Below are the code and all the weights of a small trained network. Each question names an input and a class and asks about switching units off, where a switched-off unit gives its printed mean instead of its output.

import numpy as np


def w(rows, s, z=0):
    codes = np.array(rows[::2]) - 128.0
    scale = np.full(codes.shape[1], s)
    scale[-1] = z or s
    return codes * scale


def f(y):
    return y / 2 * (1 + np.tanh(0.7978845608 * (y + 0.044715 * y**3)))


def log_softmax(a):
    a = a - a.max(-1, keepdims=True)
    return a - np.log(np.exp(a).sum(-1, keepdims=True))


def net(x, mask):
    res = np.array(x, float).reshape(1, 4) / 4 @ E
    y = f(res @ A[0][:, :-1].T + A[0][:, -1])
    res = res + np.where(mask, y, B[0][:, -1]) @ B[0][:, :-1]
    return log_softmax(res[-1] @ U[:, :-1].T + U[:, -1])


A, B = {}, {}
E = w([
[109,2,83,168,127,115,96,133,119,118],'x0',
[158,123,224,186,84,150,126,69,201,113],'x1',
[143,151,92,155,174,116,97,57,52,132],'x2',
[124,124,107,175,102,126,159,143,140,133],'x3',
],0.012)
A[0] = w([
[122,83,34,147,165,114,109,113,23,132,66],'neuron 0',
[164,104,163,150,121,129,140,83,122,74,41],'neuron 1',
[125,137,198,146,135,142,147,119,169,86,254],'neuron 2',
[118,162,54,58,134,118,165,224,89,123,230],'neuron 3',
[158,199,116,204,153,117,120,26,47,130,91],'neuron 4',
[133,6,127,133,125,115,96,130,152,111,159],'neuron 5',
],0.016,0.0037)
B[0] = w([
[206,175,164,133,116,105,175,130,122,4,254],'neuron 0',
[77,136,105,100,136,141,147,180,118,150,167],'neuron 1',
[186,153,130,112,86,92,131,120,146,140,193],'neuron 2',
[55,89,115,143,143,157,94,112,134,213,242],'neuron 3',
[50,78,103,139,138,146,116,144,132,188,225],'neuron 4',
[56,133,108,130,162,153,114,119,107,195,240],'neuron 5',
],0.013,0.02)
U = w([
[86,126,132,129,121,137,50,136,144,201,242],'0',
[63,106,109,163,175,145,67,133,67,148,110],'1',
[255,207,188,131,89,63,135,111,121,41,5],'2',
],0.0085,0.0019)

Each question gives the input, the list of numbers given to net, and the class t.
The units are the neurons (one row each of A and B). Each row of codes is followed by its name. A weight is (code - 128) times the scale printed after its matrix; where a second scale follows, it is the last column's (A, B and U).
mask holds one flag per neuron, in row order. A switched-off neuron (its flag False) gives its mean, the last column of its row in B, instead of its output. The means were averaged over made-up inputs and are rounded, as every weight is.
A unit's drop is (log p(t) with every unit on - log p(t) with that unit switched off) / (log p(t) with every unit on - log p(t) with every unit switched off).
The circuit of an input: a set's keep is (log p(t) with only the set's units on - log p(t) with every unit switched off) / (log p(t) with every unit on - log p(t) with every unit switched off). Starting from all 6 units, units are removed one at a time, each time the one whose removal leaves the highest keep (on an exact tie, the one counted first), for as long as the keep stays at least 0.8.
circuit, biggest first: the units of the circuit, biggest drop first
k most important neurons: the k neurons with the biggest drops, biggest first
drop when u is switched off: that unit's drop, to one decimal
input [7,-5,4,4], class 2: circuit, biggest first => (neuron 0)
input [1,-3,4,8], class 2: 2 most important neurons => (neuron 0; neuron 5)
input [6,0,2,-2], class 2: 3 most important neurons => (neuron 0; neuron 3; neuron 4)
input [6,-8,1,-1], class 2: 2 most important neurons => (neuron 0; neuron 4)
input [0,7,-6,-8], class 2: 3 most important neurons => (neuron 3; neuron 2; neuron 4)
input [4,-1,5,-7], class 2: 2 most important neurons => (neuron 0; neuron 3)
input [4,-1,5,5], class 2: 2 most important neurons => (neuron 0; neuron 3)
input [5,-5,1,6], class 2: 2 most important neurons => (neuron 0; neuron 4)
input [-2,5,-6,2], class 2: drop when neuron 3 is switched off => 0.2
input [-7,5,-8,8], class 2: drop when neuron 5 is switched off => 0.0
input [-2,8,-2,6], class 2: drop when neuron 3 is switched off => 0.2
